Below is a small trained network, with its code and all its weights. Each question gives an input and a class and asks what happens when units are switched off, that is, made to give their printed mean instead of their output.

import numpy as np


def w(rows, s, z=0):
    codes = np.array(rows[::2]) - 128.0
    scale = np.full(codes.shape[1], s)
    scale[-1] = z or s
    return codes * scale


def norm(h):
    return h / np.sqrt((h * h).mean(-1, keepdims=True) + 1e-5)


def f(y):
    return y / 2 * (1 + np.tanh(0.7978845608 * (y + 0.044715 * y**3)))


def log_softmax(a):
    a = a - a.max(-1, keepdims=True)
    return a - np.log(np.exp(a).sum(-1, keepdims=True))


def net(x, mask):
    res = np.array(x, float).reshape(1, 4) / 4 @ E
    u = 0
    for l in range(2):
        y = f(norm(res) @ A[l][:, :-1].T + A[l][:, -1])
        res = res + np.where(mask[u : u + 14], y, B[l][:, -1]) @ B[l][:, :-1]
        u += 14
    return log_softmax(norm(res)[-1] @ U[:, :-1].T + U[:, -1])


A, B = {}, {}
E = w([
[85,202,79,121,173,36,229],'x0',
[122,227,136,2,94,191,141],'x1',
[77,154,45,151,82,134,57],'x2',
[134,136,121,140,135,151,140],'x3',
],0.0054)
A[0] = w([
[137,100,163,143,100,178,81,55],'L0N1',
[157,124,230,109,159,111,169,1],'L0N2',
[160,153,152,1,135,171,145,42],'L0N3',
[161,106,132,124,138,158,195,59],'L0N4',
[135,164,73,150,105,120,75,47],'L0N5',
[164,95,119,107,131,131,136,23],'L0N6',
[169,40,119,183,170,96,150,47],'L0N7',
[149,95,186,124,114,202,85,117],'L0N8',
[199,126,204,114,171,122,164,42],'L0N9',
[122,149,93,112,124,75,212,107],'L0N10',
[132,114,179,102,111,86,64,58],'L0N11',
[91,173,121,143,146,80,177,110],'L0N12',
[128,172,32,136,140,127,35,54],'L0N13',
[137,87,94,150,126,146,159,92],'L0N14',
],0.0081,0.0015)
B[0] = w([
[137,166,29,117,201,73,168,181],'L0N1',
[74,67,63,77,65,173,189,192],'L0N2',
[98,187,239,229,108,98,86,253],'L0N3',
[123,79,101,82,69,75,110,149],'L0N4',
[101,89,141,101,93,150,162,157],'L0N5',
[117,106,119,137,137,136,117,123],'L0N6',
[94,254,234,139,87,145,99,219],'L0N7',
[188,137,8,111,190,74,135,219],'L0N8',
[36,36,104,82,97,164,144,197],'L0N9',
[185,95,39,136,166,124,54,215],'L0N10',
[159,150,67,126,149,170,132,138],'L0N11',
[199,108,70,120,166,180,85,202],'L0N12',
[71,14,210,65,97,134,203,193],'L0N13',
[100,149,167,72,125,99,100,133],'L0N14',
],0.0093,0.0053)
A[1] = w([
[103,121,158,156,103,104,146,120],'L1N1',
[149,30,51,109,126,130,157,62],'L1N2',
[111,54,209,141,61,227,87,126],'L1N3',
[148,154,208,254,145,110,143,51],'L1N4',
[25,123,157,120,89,80,180,98],'L1N5',
[120,90,154,129,128,141,139,85],'L1N6',
[74,11,95,103,78,184,208,23],'L1N7',
[45,81,124,104,81,158,172,62],'L1N8',
[69,40,127,77,72,148,197,76],'L1N9',
[211,69,37,74,179,147,93,88],'L1N10',
[125,161,67,163,142,116,49,84],'L1N11',
[239,120,105,95,225,127,70,7],'L1N12',
[109,211,243,198,97,109,93,85],'L1N13',
[160,119,17,100,187,102,149,119],'L1N14',
],0.0081,0.0016)
B[1] = w([
[144,163,94,90,140,147,137,147],'L1N1',
[99,217,145,78,87,174,124,215],'L1N2',
[187,136,98,105,175,112,160,207],'L1N3',
[89,181,139,84,79,168,117,187],'L1N4',
[180,113,93,136,152,132,163,209],'L1N5',
[137,135,85,92,112,117,127,133],'L1N6',
[44,100,103,163,66,111,172,244],'L1N7',
[116,58,138,155,111,86,162,213],'L1N8',
[87,94,71,225,104,123,169,240],'L1N9',
[189,173,171,139,207,81,98,254],'L1N10',
[138,92,133,127,129,133,188,195],'L1N11',
[186,74,80,78,164,105,197,219],'L1N12',
[66,182,185,110,101,163,10,247],'L1N13',
[214,79,162,117,162,148,98,248],'L1N14',
],0.013,0.0071)
U = w([
[254,118,128,103,174,115,138,253],'0',
[82,77,82,186,40,116,203,191],'1',
[90,208,180,114,57,169,55,16],'2',
],0.011,0.00018)

Each question gives the input, the list of numbers given to net, and the class t.
The units are the neurons (one row each of A and B). Each row of codes is followed by its name. A weight is (code - 128) times the scale printed after its matrix; where a second scale follows, it is the last column's (A, B and U).
mask holds one flag per neuron, layer by layer. A switched-off neuron (its flag False) gives its mean, the last column of its row in B, instead of its output. The means were averaged over made-up inputs and are rounded, as every weight is.
A unit's drop is (log p(t) with every unit on - log p(t) with that unit switched off) / (log p(t) with every unit on - log p(t) with every unit switched off).
unit that matters most: the unit with the biggest drop
top k neurons: the k neurons with the biggest drops, biggest first
k most important neurons of layer l: the k neurons of layer l with the biggest drops, biggest first
drop when u is switched off: that unit's drop, to one decimal
input [-6,-7,-8,6], class 1: top 4 neurons : (L0N3, L0N2, L0N9, L0N10)
input [5,-5,-1,5], class 0: top 3 neurons : (L0N12, L0N10, L0N3)
input [3,-8,-4,6], class 2: unit that matters most : L0N7
input [5,4,-6,-6], class 1: top 3 neurons : (L0N9, L0N8, L0N2)
input [-7,0,8,-8], class 1: top 3 neurons : (L0N13, L0N5, L0N10)
input [6,8,3,7], class 2: top 2 neurons : (L0N3, L0N8)
input [-7,5,7,8], class 0: 2 most important neurons of layer 1 : (L1N10, L1N13)
input [-7,-7,4,2], class 0: 2 most important neurons of layer 1 : (L1N7, L1N9)
input [5,8,-7,-8], class 2: top 4 neurons : (L0N13, L0N3, L1N13, L0N5)
input [-6,-7,-2,6], class 2: 3 most important neurons of layer 0 : (L0N7, L0N10, L0N12)
input [5,6,-1,-2], class 2: top 3 neurons : (L0N3, L0N8, L0N1)
input [-6,-7,3,-1], class 2: top 3 neurons : (L0N10, L0N7, L0N12)
input [-1,-7,-3,4], class 2: drop when L0N7 is switched off : 0.1
input [2,-1,-3,1], class 1: drop when L0N2 is switched off : 0.1
input [2,-6,-8,-3], class 1: unit that matters most : L0N2
input [-6,2,-7,2], class 1: drop when L0N10 is switched off : 1.2
